Here is a tiny trained network, its code and every weight. The questions are about switching its units off for an input and a target symbol, where a switched-off unit gives its printed mean instead of its output.

import numpy as np


def w(rows, s, z=0):
    codes = np.array(rows[::2]) - 128.0
    scale = np.full(codes.shape[1], s)
    scale[-1] = z or s
    return codes * scale


def f(y):
    return np.maximum(y, 0)


def softmax(a):
    e = np.exp(a - a.max(-1, keepdims=True))
    return e / e.sum(-1, keepdims=True)


def log_softmax(a):
    a = a - a.max(-1, keepdims=True)
    return a - np.log(np.exp(a).sum(-1, keepdims=True))


def net(x, mask):
    ids = ['ΔΘΦαγημξ'.index(c) for c in x.split()]
    T = len(ids)
    res = E[ids] + P[:T]
    q, k, v = (res @ M[0].T for M in (Q, K, V))
    z = softmax(np.where(np.tri(T) > 0, q @ k.T / 3**0.5, -1e9)) @ v
    res = res + np.where(mask[0], z, O[0][:, -1]) @ O[0][:, :-1]
    y = f(res @ A[0][:, :-1].T + A[0][:, -1])
    res = res + np.where(mask[1:17], y, B[0][:, -1]) @ B[0][:, :-1]
    return log_softmax(res[-1] @ U[:, :-1].T + U[:, -1])


Q, K, V, O, A, B = {}, {}, {}, {}, {}, {}
E = w([
[96,70,133,142,188,208,158,114,74,123],'Δ',
[132,146,138,165,210,142,151,122,148,81],'Θ',
[148,157,57,145,146,90,73,78,149,41],'Φ',
[197,143,109,138,213,226,88,181,115,61],'α',
[81,87,98,91,87,79,156,53,38,205],'γ',
[117,131,255,134,196,68,244,109,119,183],'η',
[204,152,12,103,102,202,72,133,51,183],'μ',
[189,221,92,138,97,14,148,95,182,205],'ξ',
],0.0068)
P = w([
[42,122,161,38,159,103,56,189,178,111],'0',
[127,168,155,178,84,192,164,17,31,48],'1',
[123,2,53,238,165,92,154,139,94,104],'2',
[163,212,168,36,32,219,171,70,104,132],'3',
[175,51,25,233,149,65,165,153,79,152],'4',
[172,242,114,3,151,140,145,58,69,168],'5',
[232,86,34,212,168,48,168,191,75,226],'6',
[199,213,84,55,230,120,173,22,36,188],'7',
[172,50,50,233,178,48,149,167,98,153],'8',
],0.0062)
Q[0] = w([
[131,18,69,248,126,90,76,211,154,137],'head 0',
[123,220,167,22,68,194,110,114,147,115],'head 0',
[211,189,73,96,241,144,163,50,36,129],'head 0',
],0.011)
K[0] = w([
[2,106,159,108,125,114,97,135,153,45],'head 0',
[247,120,105,228,76,117,240,65,84,167],'head 0',
[160,176,129,64,160,99,127,146,128,246],'head 0',
],0.0089)
V[0] = w([
[197,125,52,130,153,252,34,157,119,61],'head 0',
[82,26,152,102,125,205,164,100,2,175],'head 0',
[100,98,246,156,204,178,180,195,173,64],'head 0',
],0.0072)
O[0] = w([
[180,84,151,142,193,170,22,18,169,199,216],'head 0',
[64,201,141,114,209,105,77,112,1,99,114],'head 0',
[101,84,44,58,206,76,130,174,152,153,1],'head 0',
],0.0091,0.00081)
A[0] = w([
[162,92,180,146,160,179,54,20,154,216,186],'neuron 0',
[97,61,76,71,122,73,175,254,169,122,77],'neuron 1',
[157,32,84,53,168,110,112,147,252,213,37],'neuron 2',
[138,61,45,115,157,76,123,185,166,112,214],'neuron 3',
[108,157,154,148,142,125,78,77,144,44,126],'neuron 4',
[131,125,143,81,161,180,98,8,103,108,250],'neuron 5',
[135,118,162,147,143,122,171,123,97,202,251],'neuron 6',
[164,162,105,193,131,76,104,122,121,117,197],'neuron 7',
[134,199,134,160,160,102,142,133,56,138,204],'neuron 8',
[98,182,109,89,200,110,126,83,72,105,175],'neuron 9',
[60,153,67,72,163,82,165,228,92,55,72],'neuron 10',
[175,139,134,174,142,76,152,116,110,192,231],'neuron 11',
[85,91,110,121,226,88,69,126,105,178,153],'neuron 12',
[177,54,87,112,88,114,142,144,243,157,189],'neuron 13',
[118,151,142,142,17,168,205,167,95,55,254],'neuron 14',
[136,221,246,221,29,193,121,113,89,81,10],'neuron 15',
],0.0057,0.003)
B[0] = w([
[244,88,123,117,82,38,122,152,182,56,255],'neuron 0',
[133,201,169,230,146,98,187,105,64,222,185],'neuron 1',
[139,129,147,69,161,164,231,64,22,57,201],'neuron 2',
[85,113,186,131,110,177,169,114,91,217,217],'neuron 3',
[54,137,197,180,109,203,203,100,60,218,161],'neuron 4',
[163,172,132,231,89,79,161,146,144,153,241],'neuron 5',
[111,128,88,120,105,130,53,154,199,73,203],'neuron 6',
[59,94,171,85,128,199,104,145,101,126,184],'neuron 7',
[114,66,142,59,115,141,96,161,141,95,213],'neuron 8',
[49,112,181,154,49,183,76,209,148,131,208],'neuron 9',
[189,29,153,77,82,68,82,193,139,148,200],'neuron 10',
[79,127,138,112,114,187,65,144,158,76,211],'neuron 11',
[107,195,27,148,196,103,105,102,209,166,201],'neuron 12',
[83,127,202,134,73,205,184,108,67,95,204],'neuron 13',
[169,187,2,105,194,60,142,104,167,77,223],'neuron 14',
[144,29,117,2,208,158,186,40,119,228,207],'neuron 15',
],0.0054,0.0073)
U = w([
[63,184,161,139,201,198,178,76,12,152,65],'Δ',
[189,110,40,53,199,91,166,66,164,113,32],'Θ',
[133,26,245,100,52,182,121,123,130,151,84],'Φ',
[102,225,115,240,77,141,160,133,153,106,237],'α',
[47,117,87,127,153,174,70,141,207,195,215],'γ',
[177,163,104,197,124,71,65,146,205,101,223],'η',
[158,124,124,151,131,74,145,158,100,185,5],'μ',
[119,116,103,65,98,114,81,189,109,2,169],'ξ',
],0.0062,0.0021)

Each question gives the input, a string of symbols that net reads in full, and the target symbol t.
The units are the heads (3 rows each of Q, K, V and O) and the neurons (one row each of A and B). Each row of codes is followed by its name. A weight is (code - 128) times the scale printed after its matrix; where a second scale follows, it is the last column's (O, A, B and U).
mask holds one flag per unit, heads first, then neurons. A switched-off unit (its flag False) gives its mean, the last column of its rows in O or B, instead of its output. The means were averaged over made-up inputs and are rounded, as every weight is.
A unit's drop is (log p(t) with every unit on - log p(t) with that unit switched off) / (log p(t) with every unit on - log p(t) with every unit switched off).
The circuit of an input: a set's keep is (log p(t) with only the set's units on - log p(t) with every unit switched off) / (log p(t) with every unit on - log p(t) with every unit switched off). Starting from the 12 units with the biggest drops (on a tie, the unit counted first), units are removed one at a time, each time the one whose removal leaves the highest keep (on an exact tie, the one counted first), for as long as the keep stays at least 0.8.
circuit, biggest first: the units of the circuit, biggest drop first
k most important neurons: the k neurons with the biggest drops, biggest first
drop when u is switched off: that unit's drop, to one decimal
input α Φ Φ α Θ Φ μ Δ, target Φ: circuit, biggest first => [head 0; neuron 14; neuron 0]
input α Φ μ, target Θ: circuit, biggest first => [head 0; neuron 2]
input η η γ, target μ: circuit, biggest first => [head 0; neuron 1; neuron 10]
input ξ η η Φ Φ Φ Φ, target α: circuit, biggest first => [head 0; neuron 15; neuron 13]
input η Φ Δ μ α, target μ: circuit, biggest first => [head 0; neuron 1; neuron 10]
input α γ γ Φ, target Δ: circuit, biggest first => [head 0; neuron 15]
input ξ Φ ξ Φ, target Θ: circuit, biggest first => [head 0; neuron 14; neuron 15]
input Φ Δ α γ, target Δ: 2 most important neurons => [neuron 0; neuron 15]
input ξ η Φ Δ γ Δ Φ Φ Δ, target α: circuit, biggest first => [head 0; neuron 15; neuron 10]
input Φ γ α Φ Φ Φ α η Φ, target Φ: circuit, biggest first => [head 0; neuron 13; neuron 14]
input α μ Δ, target Θ: circuit, biggest first => [head 0; neuron 2]
input η η γ ξ, target Θ: circuit, biggest first => [head 0; neuron 15; neuron 14]
input Δ Φ ξ μ Δ α α Δ Φ, target γ: 2 most important neurons => [neuron 12; neuron 0]
input Δ γ η Θ μ, target γ: 2 most important neurons => [neuron 12; neuron 0]
input η Θ Θ ξ ξ Φ μ Φ η, target μ: 2 most important neurons => [neuron 1; neuron 10]
input α Φ μ Φ, target Φ: most important neuron => [neuron 15]
input Θ Θ γ α η, target Δ: 2 most important neurons => [neuron 2; neuron 0]
input Φ γ ξ Δ, target Θ: 2 most important neurons => [neuron 14; neuron 15]
input γ μ Φ η ξ Θ Φ Θ Δ, target ξ: drop when neuron 5 is switched off => 0.1
input Φ μ Φ Φ μ Φ γ η γ, target Φ: drop when neuron 14 is switched off => 0.3
input Δ μ ξ γ η, target γ: drop when head 0 is switched off => 0.5
